43 79 42
95 91 63
->
43 79
95 91

59 69 103 96
59 143 210 177
79 168 210 150
56 103 216 132
->
59 69
59 143

74 220 191
117 102 127
79 23 169
87 119 111
204 23 92
->
74 220
117 102

198 143 30 130
66 213 119 213
->
198 143
66 213

136 96 135 152 120
172 119 47 123 36
192 115 138 62 131
179 152 84 89 71
->
136 96
172 119

66 180 53 123 78
225 213 213 53 97
25 164 74 125 72
161 225 28 33 179
135 97 185 154 148
->
66 180
225 213
---
153 149 49 83 153 151 123 62 77 188 188 100
154 100 179 119 120 129 71 116 93 156 149 186
233 162 162 161 194 198 155 225 157 113 75 163
60 115 123 112 133 115 142 83 103 93 113 90
->
154 100 179 119 120 129 71 116 93 156 149 186
60 115 123 112 133 115 142 83 103 93 113 90
153 149 49 83 153 151 123 62 77 188 188 100
233 162 162 161 194 198 155 225 157 113 75 163

66 184 145 138 185 164 177 127 124
172 132 84 109 136 118 148 145 155
194 109 61 148 150 78 173 167 162
201 137 88 64 66 115 86 138 115
79 97 191 169 162 185 139 21 119
126 167 69 133 166 124 186 194 173
189 134 118 70 49 127 57 146 72
81 113 179 87 138 198 84 112 64
95 126 170 121 130 158 130 58 116
->
79 97 191 169 162 185 139 21 119
194 109 61 148 150 78 173 167 162
81 113 179 87 138 198 84 112 64
95 126 170 121 130 158 130 58 116
172 132 84 109 136 118 148 145 155
189 134 118 70 49 127 57 146 72
201 137 88 64 66 115 86 138 115
126 167 69 133 166 124 186 194 173
66 184 145 138 185 164 177 127 124

107 65
104 69
58 133
75 109
21 183
20 184
->
107 65
104 69
75 109
58 133
21 183
20 184

191 72 165 150 124 91
107 39 126 113 159 90
192 148 76 164 98 165
80 179 94 104 131 159
226 115 139 131 145 167
->
107 39 126 113 159 90
191 72 165 150 124 91
226 115 139 131 145 167
192 148 76 164 98 165
80 179 94 104 131 159

92 122 149 108 129 82
62 76 135 12 131 66
142 117 115 148 193 119
98 128 138 106 142 78
190 88 56 148 137 143
->
62 76 135 12 131 66
190 88 56 148 137 143
142 117 115 148 193 119
92 122 149 108 129 82
98 128 138 106 142 78

121 89 124
150 187 211
144 165 189
122 133 180
147 147 149
->
121 89 124
122 133 180
147 147 149
144 165 189
150 187 211

132 201 64 70 185 128 149 98 213 74 143 193
189 140 65 160 96 69 139 101 107 140 144 39
205 95 109 194 217 201 144 77 194 175 107 98
164 214 157 166 66 46 120 110 43 190 99 186
123 39 97 168 54 145 207 213 89 94 70 75
123 72 72 167 116 204 80 215 114 64 195 212
->
123 39 97 168 54 145 207 213 89 94 70 75
123 72 72 167 116 204 80 215 114 64 195 212
205 95 109 194 217 201 144 77 194 175 107 98
189 140 65 160 96 69 139 101 107 140 144 39
132 201 64 70 185 128 149 98 213 74 143 193
164 214 157 166 66 46 120 110 43 190 99 186
---
144 99 194 137 42 117
196 129 72 123 83 184
35 143 131 156 211 36
134 119 133 160 102 115
213 204 83 36 163 213
136 158 87 36 37 181
188 196 69 111 224 141
221 146 124 167 183 96
133 136 175 73 37 89
46 116 63 104 108 121
36 123 198 127 171 207
222 193 172 97 60 179
->
144 99 194 137 42 117
46 116 63 104 108 121
134 119 133 160 102 115
36 123 198 127 171 207
196 129 72 123 83 184
133 136 175 73 37 89
35 143 131 156 211 36
221 146 124 167 183 96
136 158 87 36 37 181
222 193 172 97 60 179
188 196 69 111 224 141
213 204 83 36 163 213

114 125 135 124 131 153 148 119 101 118 125 127 129 103 94
76 157 127 138 196 103 143 146 95 115 84 86 169 149 145
92 137 126 130 139 158 158 142 41 115 92 108 102 102 90
140 133 116 144 126 98 105 144 115 136 117 135 120 176 166
122 126 126 122 129 153 143 137 96 121 118 126 106 93 105
135 122 134 125 127 106 120 115 190 125 144 134 160 142 151
->
135 122 134 125 127 106 120 115 190 125 144 134 160 142 151
114 125 135 124 131 153 148 119 101 118 125 127 129 103 94
122 126 126 122 129 153 143 137 96 121 118 126 106 93 105
140 133 116 144 126 98 105 144 115 136 117 135 120 176 166
92 137 126 130 139 158 158 142 41 115 92 108 102 102 90
76 157 127 138 196 103 143 146 95 115 84 86 169 149 145

16 79 146 200 117 208 217 84 207 164 221 205 31
156 52 95 177 155 192 186 153 185 177 184 184 113
37 88 177 182 85 208 121 78 195 99 119 189 33
->
156 52 95 177 155 192 186 153 185 177 184 184 113
16 79 146 200 117 208 217 84 207 164 221 205 31
37 88 177 182 85 208 121 78 195 99 119 189 33

131 115 215
36 159 95
90 77 158
142 104 72
127 175 142
->
90 77 158
142 104 72
131 115 215
36 159 95
127 175 142

181 144 155 161 141 52 86 209 64 134 228
105 53 99 57 107 200 141 33 155 136 161
->
105 53 99 57 107 200 141 33 155 136 161
181 144 155 161 141 52 86 209 64 134 228

126 195 85 83 200
127 153 80 83 183
125 168 137 74 167
149 175 185 80 167
157 117 223 73 141
135 161 88 85 177
120 167 106 78 193
125 174 38 84 192
155 148 147 80 149
->
157 117 223 73 141
155 148 147 80 149
127 153 80 83 183
135 161 88 85 177
120 167 106 78 193
125 168 137 74 167
125 174 38 84 192
149 175 185 80 167
126 195 85 83 200

217 125 152 194
174 101 200 149
170 102 201 143
173 112 124 144
65 172 93 70
52 166 112 59
83 170 67 89
171 113 122 142
46 123 102 100
207 118 164 199
->
174 101 200 149
170 102 201 143
173 112 124 144
171 113 122 142
207 118 164 199
46 123 102 100
217 125 152 194
52 166 112 59
83 170 67 89
65 172 93 70
---
142 142 131 129 115 115 130 135 131 126 139 129 129
192 193 121 189 133 135 207 120 155 155 150 136 123
161 160 72 114 63 46 155 95 101 109 118 99 82
57 58 118 81 155 155 65 132 108 119 104 124 144
132 133 156 199 209 238 153 155 185 164 145 152 172
87 89 119 54 85 73 54 118 81 89 114 104 114
->
114 104 114 89 81 118 54 73 85 54 119 89 87
172 152 145 164 185 155 153 238 209 199 156 133 132
144 124 104 119 108 132 65 155 155 81 118 58 57
82 99 118 109 101 95 155 46 63 114 72 160 161
123 136 150 155 155 120 207 135 133 189 121 193 192
129 129 139 126 131 135 130 115 115 129 131 142 142

185 161
120 131
192 190
134 165
120 66
44 74
->
74 44
66 120
165 134
190 192
131 120
161 185

152 83
218 49
->
49 218
83 152

97 201 149 183 136 124 135 123 148 130
83 89 145 93 114 120 168 81 90 138
174 88 143 145 179 138 82 163 227 127
138 95 125 121 122 162 138 201 135 195
115 125 125 131 111 116 153 110 98 128
97 170 112 154 117 93 115 130 97 143
->
143 97 130 115 93 117 154 112 170 97
128 98 110 153 116 111 131 125 125 115
195 135 201 138 162 122 121 125 95 138
127 227 163 82 138 179 145 143 88 174
138 90 81 168 120 114 93 145 89 83
130 148 123 135 124 136 183 149 201 97

138 102 54 109
76 149 17 76
83 122 127 93
123 119 120 100
123 110 124 119
113 29 78 118
80 138 136 82
89 124 134 105
->
105 134 124 89
82 136 138 80
118 78 29 113
119 124 110 123
100 120 119 123
93 127 122 83
76 17 149 76
109 54 102 138

155 73 86 113 88
124 144 145 146 112
151 107 114 153 114
87 125 120 82 149
115 128 130 117 118
116 113 118 117 106
141 181 179 152 86
107 113 115 111 127
117 118 119 123 144
37 105 87 45 214
123 166 171 147 87
79 130 117 91 167
->
167 91 117 130 79
87 147 171 166 123
214 45 87 105 37
144 123 119 118 117
127 111 115 113 107
86 152 179 181 141
106 117 118 113 116
118 117 130 128 115
149 82 120 125 87
114 153 114 107 151
112 146 145 144 124
88 113 86 73 155

135 156 115 86 95 150
135 43 48 149 40 131
163 109 142 156 206 77
160 70 123 180 191 72
->
72 191 180 123 70 160
77 206 156 142 109 163
131 40 149 48 43 135
150 95 86 115 156 135

185 136 103 113
112 92 170 104
72 117 146 186
112 184 105 154
158 140 113 77
85 141 137 141
81 134 155 22
51 206 33 217
108 126 132 163
162 105 180 92
61 99 55 114
67 122 90 168
->
168 90 122 67
114 55 99 61
92 180 105 162
163 132 126 108
217 33 206 51
22 155 134 81
141 137 141 85
77 113 140 158
154 105 184 112
186 146 117 72
104 170 92 112
113 103 136 185
